(in the rows, 128 means zero)
Each row is followed by its group and then its class within the group.
[143  92 135 120 120 131 130 124  77 121 134 121 129 125 149 113 123 134
 112 116 140 118 152 145 109 117 141 140 133 131 114 129 145 129 146  15
 135 118 151 129 175 132 137 111 128 123 121 135 132 141 130 129 138 143
 132 101 124 135 125 119 135 122 130 117 131 133 104 146 130 109 130 132
 123  97 121]
BR:V
[135 113  71  99 110 133 112  82  38 121 136 115 134 126 166 130 137 125
 134 117 101 142 144 141 128 125 116 111 146 173 102 128 128 126 149  31
 141  95 113 108 138 128 104 115 133 111  95 111 172 156 158 103 136 113
 160 147 157 134 158 175 148 118 105 126 126 141 117 139 100 175  92 133
 117 121 150]
CM:T
[144  82  93 115 118 123 129 113  59 124 141 120 130 126 146 120 137 125
 116 115 136 135 162 146 113 101 139 120 145 137  91 122 155 126 160   9
 132  99 130 119 173 139 137 120 126 112 140 134 155 140 134 122 140 166
 126 121 134 139 133 127 138 126 130 110 132 130  79 127 135 124 122 151
 118  92 124]
BR:Q
[125  61  78 121 115 128 118 106  91 135 130 133 127 125 118 171 114 126
 109 145 130 114 155 125 128  85 123  95 104 120 162 115 162 124 155  56
 116 108 111 114 111 142 120 142 107 109 144 119 172 127 140 112 127 149
 125 150 151 139 138 144 145 136 158 110 130 133  94 131 139 141 104 121
 125 105 144]
Zm:P
[146 136  89 128 145 120 131 116 100 128 123 130 131 130 135  99 159 118
 130  96 131 163 139 136 122 129 136 147 166 142  40 140 126 125 139 110
 134 113 138 131 191 126 167 118 132 127 139 132 126 141 115 120 136 122
 122 123 121 140 110 132 123 125 100 133 119 121 100 114 127 112 147 132
 122 115 109]
BZ:E
[125 103  85 105 121 133 110  96  87 128 132 114 129 127 150 139 133 131
 131 125 111 146 139 135 135 115 127 117 133 146 128 134 134 129 133  66
 138  95 111 110 153 129 102 129 131 112  94 111 159 144 152 115 132 119
 151 147 146 135 140 176 144 120 119 124 123 138 116 147 103 161  98 114
 118 135 142]
CM:N
[130  92  81  99 110 132 121  95  70 124 136 118 132 127 156 131 134 133
 130 132 114 143 152 139 137 101 123 104 138 156 120 127 139 124 143  60
 136  87 110  98 155 130 100 130 133 108 100 115 163 146 153 115 138 132
 153 152 147 135 156 164 149 119 128 110 122 142 109 132 107 173  97 125
 118 123 148]
CM:N
[143  83 133 120 113 125 133 131  79 122 145 117 123 125 141 116 121 132
 107 127 147 116 159 145 110 102 141 129 132 124 122 122 155 128 162  18
 129 113 135 125 165 138 134 121 127 118 132 144 138 135 129 133 138 153
 122 105 124 138 126 110 136 128 146 103 134 131  96 135 142 112 128 141
 122  92 120]
BR:Q
[146 130 111 131 139 119 138 131 106 128 130 135 127 126 130  98 149 126
 125 110 138 150 141 135 116 122 140 142 154 128  64 128 132 126 142 111
 129 125 142 131 174 127 159 121 133 127 146 140 120 136 112 132 135 132
 113 114 115 131 110 113 127 135 115 123 120 119 101 115 145 105 149 151
 125 115 108]
BZ:U
[131 129  94 104 116 134 122  99  75 120 133 119 132 128 167 113 148 131
 138 118 110 151 137 140 134 115 123 127 154 163  94 128 118 131 140  98
 140  88 121 115 150 124 104 127 138 119  94 117 149 150 147 117 147 111
 161 147 142 130 157 157 141 113 107 123 118 137 123 125 102 179 105 132
 121 136 144]
CM:T
[141  83 129 121 115 122 135 131  72 123 144 116 132 123 142 117 118 131
 107 123 150 115 159 139 106 104 141 129 129 123 120 121 160 127 157   4
 130 115 137 131 167 136 136 117 126 122 133 144 136 140 129 130 139 156
 113 104 122 138 128 106 136 128 146 104 134 131  99 139 141 107 127 145
 121  85 122]
BR:Q
[134 120  88  99 112 129 127  97  66 119 138 118 133 130 171 112 149 134
 136 123 112 151 145 145 135 118 120 111 156 165  93 130 120 124 142  85
 136  95 117 111 152 124 104 124 145 116  90 119 154 153 150 119 138 115
 161 148 141 133 159 155 146 113 112 115 122 140 115 122 103 176  95 134
 119 132 145]
CM:J
[129 123  92  99 114 133 124  97  76 120 135 123 130 129 166 116 147 132
 138 128 110 145 142 140 136 119 119 112 152 160 102 125 121 121 141  98
 134  97 116 116 140 126 108 127 143 117  93 120 167 151 148 117 137 113
 160 150 142 129 164 156 142 118 117 116 122 140 120 125 107 181  99 133
 121 133 147]
CM:J
[122  68  80 108 104 131 121  98  80 129 133 127 124 129 140 152 124 129
 119 149 125 125 153 133 134  89 119  87 119 140 149 119 154 125 153  63
 123  93 106 110 118 136 104 145 120 106 119 116 170 135 150 117 130 139
 143 157 151 138 155 148 149 131 151  96 126 139  88 127 123 170  93 120
 119 114 151]
Zm:S
[147 112 125 114 110 124 138 124  54 116 145 117 130 126 160  98 137 130
 119 115 135 120 152 149 107 120 140 131 149 140  86 125 139 126 158  18
 136 117 139 130 164 133 135 109 133 127 120 147 134 146 131 128 140 140
 130 105 124 131 139 112 134 120 126 113 132 130 105 132 133 122 126 156
 123  88 121]
BR:Z
[128 121  66  94 113 136 115  82  63 122 130 121 125 131 174 125 151 133
 143 127  99 160 139 137 144 117 116  99 152 173  99 128 116 126 141  97
 136  83 105 105 140 123  93 133 141 110  85 108 163 155 156 103 134 107
 171 166 153 131 169 176 148 111 110 118 118 143 119 125  94 205  88 128
 113 142 156]
CM:J
[124  73  80 130 122 122 124 113 113 140 128 141 124 131 106 164 116 125
 116 144 129 120 144 117 133  92 122 100 109 118 152 114 155 125 146 110
 110 117 113 117  98 144 131 145 108 110 155 121 159 120 128 116 125 144
 118 150 144 133 133 139 138 139 150 109 127 131 101 119 145 140 116 127
 125 113 141]
Zm:F
